Here is a tiny trained network, its code and every weight. The questions are about switching its units off for an input and a target symbol, where a switched-off unit gives its printed mean instead of its output.

import numpy as np


def w(rows, s, z=0):
    codes = np.array(rows[::2]) - 128.0
    scale = np.full(codes.shape[1], s)
    scale[-1] = z or s
    return codes * scale


def f(y):
    return np.maximum(y, 0)


def softmax(a):
    e = np.exp(a - a.max(-1, keepdims=True))
    return e / e.sum(-1, keepdims=True)


def log_softmax(a):
    a = a - a.max(-1, keepdims=True)
    return a - np.log(np.exp(a).sum(-1, keepdims=True))


def net(x, mask):
    ids = ['αγδεζηθλμπσφψω'.index(c) for c in x.split()]
    T = len(ids)
    res = E[ids] + P[:T]
    r = res
    for j in range(3):
        rows = slice(2 * j, 2 * j + 2)
        q, k, v = (r @ M[0][rows].T for M in (Q, K, V))
        z = softmax(np.where(np.tri(T) > 0, q @ k.T / 2**0.5, -1e9)) @ v
        o = O[0][rows]
        res = res + np.where(mask[j], z, o[:, -1]) @ o[:, :-1]
    y = f(res @ A[0][:, :-1].T + A[0][:, -1])
    res = res + np.where(mask[3:7], y, B[0][:, -1]) @ B[0][:, :-1]
    return log_softmax(res[-1] @ U[:, :-1].T + U[:, -1])


Q, K, V, O, A, B = {}, {}, {}, {}, {}, {}
E = w([
[144,62,127],'α',
[1,13,73],'γ',
[118,134,113],'δ',
[108,123,147],'ε',
[102,107,190],'ζ',
[83,208,108],'η',
[94,180,80],'θ',
[138,102,95],'λ',
[94,151,135],'μ',
[87,143,181],'π',
[124,81,162],'σ',
[152,79,79],'φ',
[128,108,115],'ψ',
[125,146,74],'ω',
],0.026)
P = w([
[171,162,193],'0',
[81,124,75],'1',
[72,111,112],'2',
[49,127,115],'3',
[51,134,104],'4',
[41,124,138],'5',
[38,115,119],'6',
[33,114,133],'7',
[21,146,121],'8',
[8,142,119],'9',
[30,114,114],'10',
[23,99,128],'11',
[25,63,164],'12',
[2,89,154],'13',
],0.0097)
Q[0] = w([
[25,148,132],'h1',
[135,94,123],'h1',
[133,138,76],'h2',
[249,146,143],'h2',
[212,203,152],'h3',
[193,153,169],'h3',
],0.019)
K[0] = w([
[179,186,160],'h1',
[73,178,135],'h1',
[98,159,116],'h2',
[241,147,137],'h2',
[57,81,115],'h3',
[6,77,59],'h3',
],0.015)
V[0] = w([
[146,95,87],'h1',
[39,114,95],'h1',
[175,237,148],'h2',
[196,105,136],'h2',
[106,237,71],'h3',
[197,35,7],'h3',
],0.019)
O[0] = w([
[119,127,123,87],'h1',
[105,166,151,156],'h1',
[113,102,195,6],'h2',
[96,142,140,20],'h2',
[71,249,144,158],'h3',
[90,91,53,4],'h3',
],0.02,0.024)
A[0] = w([
[68,203,66,155],'n1',
[112,110,40,125],'n2',
[205,223,122,7],'n3',
[2,162,213,191],'n4',
],0.0097,0.017)
B[0] = w([
[226,50,128,231],'n1',
[53,189,246,178],'n2',
[13,76,138,254],'n3',
[126,100,1,222],'n4',
],0.0088,0.043)
U = w([
[199,89,89,153],'α',
[91,74,77,93],'γ',
[87,107,250,121],'δ',
[100,1,143,121],'ε',
[205,133,167,176],'ζ',
[133,63,144,204],'η',
[9,135,118,6],'θ',
[174,133,129,184],'λ',
[195,18,122,87],'μ',
[73,63,170,163],'π',
[227,85,165,89],'σ',
[1,56,176,61],'φ',
[113,81,153,115],'ψ',
[68,226,163,190],'ω',
],0.0075,0.016)

Each question gives the input, a string of symbols that net reads in full, and the target symbol t.
The units are the heads (2 rows each of Q, K, V and O) and the neurons (one row each of A and B). Each row of codes is followed by its name. A weight is (code - 128) times the scale printed after its matrix; where a second scale follows, it is the last column's (O, A, B and U).
mask holds one flag per unit, heads first, then neurons. A switched-off unit (its flag False) gives its mean, the last column of its rows in O or B, instead of its output. The means were averaged over made-up inputs and are rounded, as every weight is.
A unit's drop is (log p(t) with every unit on - log p(t) with that unit switched off) / (log p(t) with every unit on - log p(t) with every unit switched off).
The circuit of an input: a set's keep is (log p(t) with only the set's units on - log p(t) with every unit switched off) / (log p(t) with every unit on - log p(t) with every unit switched off). Starting from all 7 units, units are removed one at a time, each time the one whose removal leaves the highest keep (on an exact tie, the one counted first), for as long as the keep stays at least 0.8.
units of the circuit, in order: the units of the circuit, biggest drop first
most important unit: the unit with the biggest drop
k most important neurons: the k neurons with the biggest drops, biggest first
heads that matter: for each layer, one digit per head in row order, 1 if its drop is at least 0.15 and else 0, layers parted by /
input ζ μ ε π π ε μ α μ π μ π μ μ, target σ: heads that matter	001
input ω φ σ θ α μ μ μ α, target α: most important neuron	[n3]
input φ α ω α μ θ π μ μ α λ π σ η, target φ: heads that matter	001
input π θ μ, target δ: heads that matter	001
input σ α σ π φ φ η π π φ α, target μ: heads that matter	001
input ω α φ δ, target α: 2 most important neurons	[n3, n1]
input θ ζ μ φ π μ, target γ: 2 most important neurons	[n4, n1]
input ζ λ σ ζ α π θ α, target σ: units of the circuit, in order	[h3, n3, n4]
input φ λ φ ω π ω μ θ π ζ θ μ μ, target φ: units of the circuit, in order	[h3, n2]
input η φ μ μ ζ ω θ, target θ: units of the circuit, in order	[n4, n3, h3]
input θ θ α μ φ μ μ μ θ, target γ: units of the circuit, in order	[n4, h3, n1, n3]
input ε δ α μ φ, target ζ: heads that matter	011
input φ μ θ μ μ μ π σ, target φ: units of the circuit, in order	[h3, n2]
input σ λ σ π μ π λ σ μ, target μ: heads that matter	001
input η σ σ σ π μ σ, target θ: units of the circuit, in order	[n4, h3, n3]
input ζ ω θ ε π π φ σ π, target σ: units of the circuit, in order	[h3, n3]
input ε φ η μ ψ η ψ ζ μ, target ζ: 2 most important neurons	[n3, n2]
input μ λ ω π μ ζ ω ω ψ π θ φ, target ω: heads that matter	000
input μ μ σ ψ φ μ φ α σ π φ λ, target ω: most important unit	n1
input μ μ π ψ θ μ α φ φ μ α, target ω: units of the circuit, in order	[n1]
input θ π α ω ζ ε θ μ λ, target γ: 3 most important neurons	[n4, n1, n2]
input α ψ ε φ α ε, target ε: 3 most important neurons	[n3, n2, n1]
input π θ ζ μ θ φ π θ μ ω, target δ: units of the circuit, in order	[h3, h2]
input α θ λ μ ψ π μ ω ω η λ φ μ π, target ε: 3 most important neurons	[n3, n1, n2]
input θ μ π, target γ: 3 most important neurons	[n4, n1, n2]
